Below are the code and all the weights of a small trained network. Each question names an input and a class and asks about switching units off, where a switched-off unit gives its printed mean instead of its output.

import numpy as np


def w(rows, s, z=0):
    codes = np.array(rows[::2]) - 128.0
    scale = np.full(codes.shape[1], s)
    scale[-1] = z or s
    return codes * scale


def f(y):
    return y / 2 * (1 + np.tanh(0.7978845608 * (y + 0.044715 * y**3)))


def log_softmax(a):
    a = a - a.max(-1, keepdims=True)
    return a - np.log(np.exp(a).sum(-1, keepdims=True))


def net(x, mask):
    res = np.array(x, float).reshape(1, 5) / 4 @ E
    y = f(res @ A[0][:, :-1].T + A[0][:, -1])
    res = res + np.where(mask, y, B[0][:, -1]) @ B[0][:, :-1]
    return log_softmax(res[-1] @ U[:, :-1].T + U[:, -1])


A, B = {}, {}
E = w([
[210,53,202,60,109],'x0',
[195,178,116,120,1],'x1',
[235,219,188,146,223],'x2',
[170,62,44,117,200],'x3',
[126,106,155,248,75],'x4',
],0.0096)
A[0] = w([
[149,176,110,207,90,202],'neuron 0',
[171,117,224,86,116,167],'neuron 1',
[37,140,110,90,143,203],'neuron 2',
[172,214,108,112,108,136],'neuron 3',
[153,146,129,3,118,229],'neuron 4',
[139,73,72,94,201,229],'neuron 5',
[64,123,148,195,129,202],'neuron 6',
[189,178,189,91,119,197],'neuron 7',
[166,115,156,99,69,254],'neuron 8',
[73,50,73,147,72,248],'neuron 9',
[67,155,119,163,184,194],'neuron 10',
[110,196,140,167,146,184],'neuron 11',
[161,130,224,61,147,170],'neuron 12',
[182,188,130,157,142,176],'neuron 13',
],0.013,0.0044)
B[0] = w([
[130,83,122,182,109,221],'neuron 0',
[135,162,233,75,130,229],'neuron 1',
[2,168,66,113,199,215],'neuron 2',
[153,154,68,193,62,204],'neuron 3',
[111,192,112,56,120,235],'neuron 4',
[221,90,33,24,145,248],'neuron 5',
[69,60,198,157,189,205],'neuron 6',
[164,160,180,146,93,243],'neuron 7',
[73,139,184,102,37,218],'neuron 8',
[67,94,134,99,103,253],'neuron 9',
[102,90,109,130,233,215],'neuron 10',
[116,131,118,214,185,200],'neuron 11',
[166,182,179,87,158,233],'neuron 12',
[201,120,115,192,114,213],'neuron 13',
],0.01,0.012)
U = w([
[26,103,133,147,253,124],'0',
[238,66,58,52,196,211],'1',
[187,109,156,252,155,46],'2',
[80,23,205,125,54,209],'3',
[71,186,68,53,101,103],'4',
[181,162,174,121,221,3],'5',
[152,178,101,207,29,195],'6',
[159,255,220,87,82,83],'7',
],0.0096,0.0035)

Each question gives the input, the list of numbers given to net, and the class t.
The units are the neurons (one row each of A and B). Each row of codes is followed by its name. A weight is (code - 128) times the scale printed after its matrix; where a second scale follows, it is the last column's (A, B and U).
mask holds one flag per neuron, in row order. A switched-off neuron (its flag False) gives its mean, the last column of its row in B, instead of its output. The means were averaged over made-up inputs and are rounded, as every weight is.
A unit's drop is (log p(t) with every unit on - log p(t) with that unit switched off) / (log p(t) with every unit on - log p(t) with every unit switched off).
The circuit of an input: a set's keep is (log p(t) with only the set's units on - log p(t) with every unit switched off) / (log p(t) with every unit on - log p(t) with every unit switched off). Starting from the 12 units with the biggest drops (on a tie, the unit counted first), units are removed one at a time, each time the one whose removal leaves the highest keep (on an exact tie, the one counted first), for as long as the keep stays at least 0.8.
units of the circuit, in order: the units of the circuit, biggest drop first
k most important neurons: the k neurons with the biggest drops, biggest first
drop when u is switched off: that unit's drop, to one decimal
input [-8,3,0,5,-2], class 0: 2 most important neurons : (neuron 2; neuron 10)
input [1,-8,7,3,-4], class 1: units of the circuit, in order : (neuron 5)
input [-4,3,-8,-6,-2], class 0: units of the circuit, in order : (neuron 2; neuron 6)
input [3,4,2,7,7], class 6: units of the circuit, in order : (neuron 6; neuron 10)
input [2,-1,4,4,6], class 2: units of the circuit, in order : (neuron 4; neuron 2)
input [0,2,6,-3,3], class 2: units of the circuit, in order : (neuron 4; neuron 13)
input [-3,-2,3,-2,-8], class 1: units of the circuit, in order : (neuron 8; neuron 5)
input [5,-4,-7,6,4], class 1: 2 most important neurons : (neuron 5; neuron 8)
input [-2,6,2,0,8], class 2: units of the circuit, in order : (neuron 4; neuron 0)
input [4,-3,-7,1,-7], class 4: 2 most important neurons : (neuron 2; neuron 4)
input [-2,3,0,3,6], class 3: 2 most important neurons : (neuron 3; neuron 9)
input [4,7,-5,8,0], class 4: 2 most important neurons : (neuron 4; neuron 6)
input [-4,-8,-7,8,-4], class 1: 3 most important neurons : (neuron 5; neuron 11; neuron 8)
input [-2,-4,0,7,1], class 1: units of the circuit, in order : (neuron 5)
input [-7,-2,7,4,-1], class 1: 2 most important neurons : (neuron 5; neuron 10)
input [5,7,2,6,5], class 7: 2 most important neurons : (neuron 1; neuron 8)
input [1,-1,-1,1,0], class 1: 2 most important neurons : (neuron 8; neuron 2)
input [-1,-5,8,5,-2], class 1: drop when neuron 5 is switched off : 0.1
input [1,8,6,7,2], class 6: drop when neuron 3 is switched off : 0.1
input [-8,3,0,-8,-2], class 0: drop when neuron 2 is switched off : 0.3
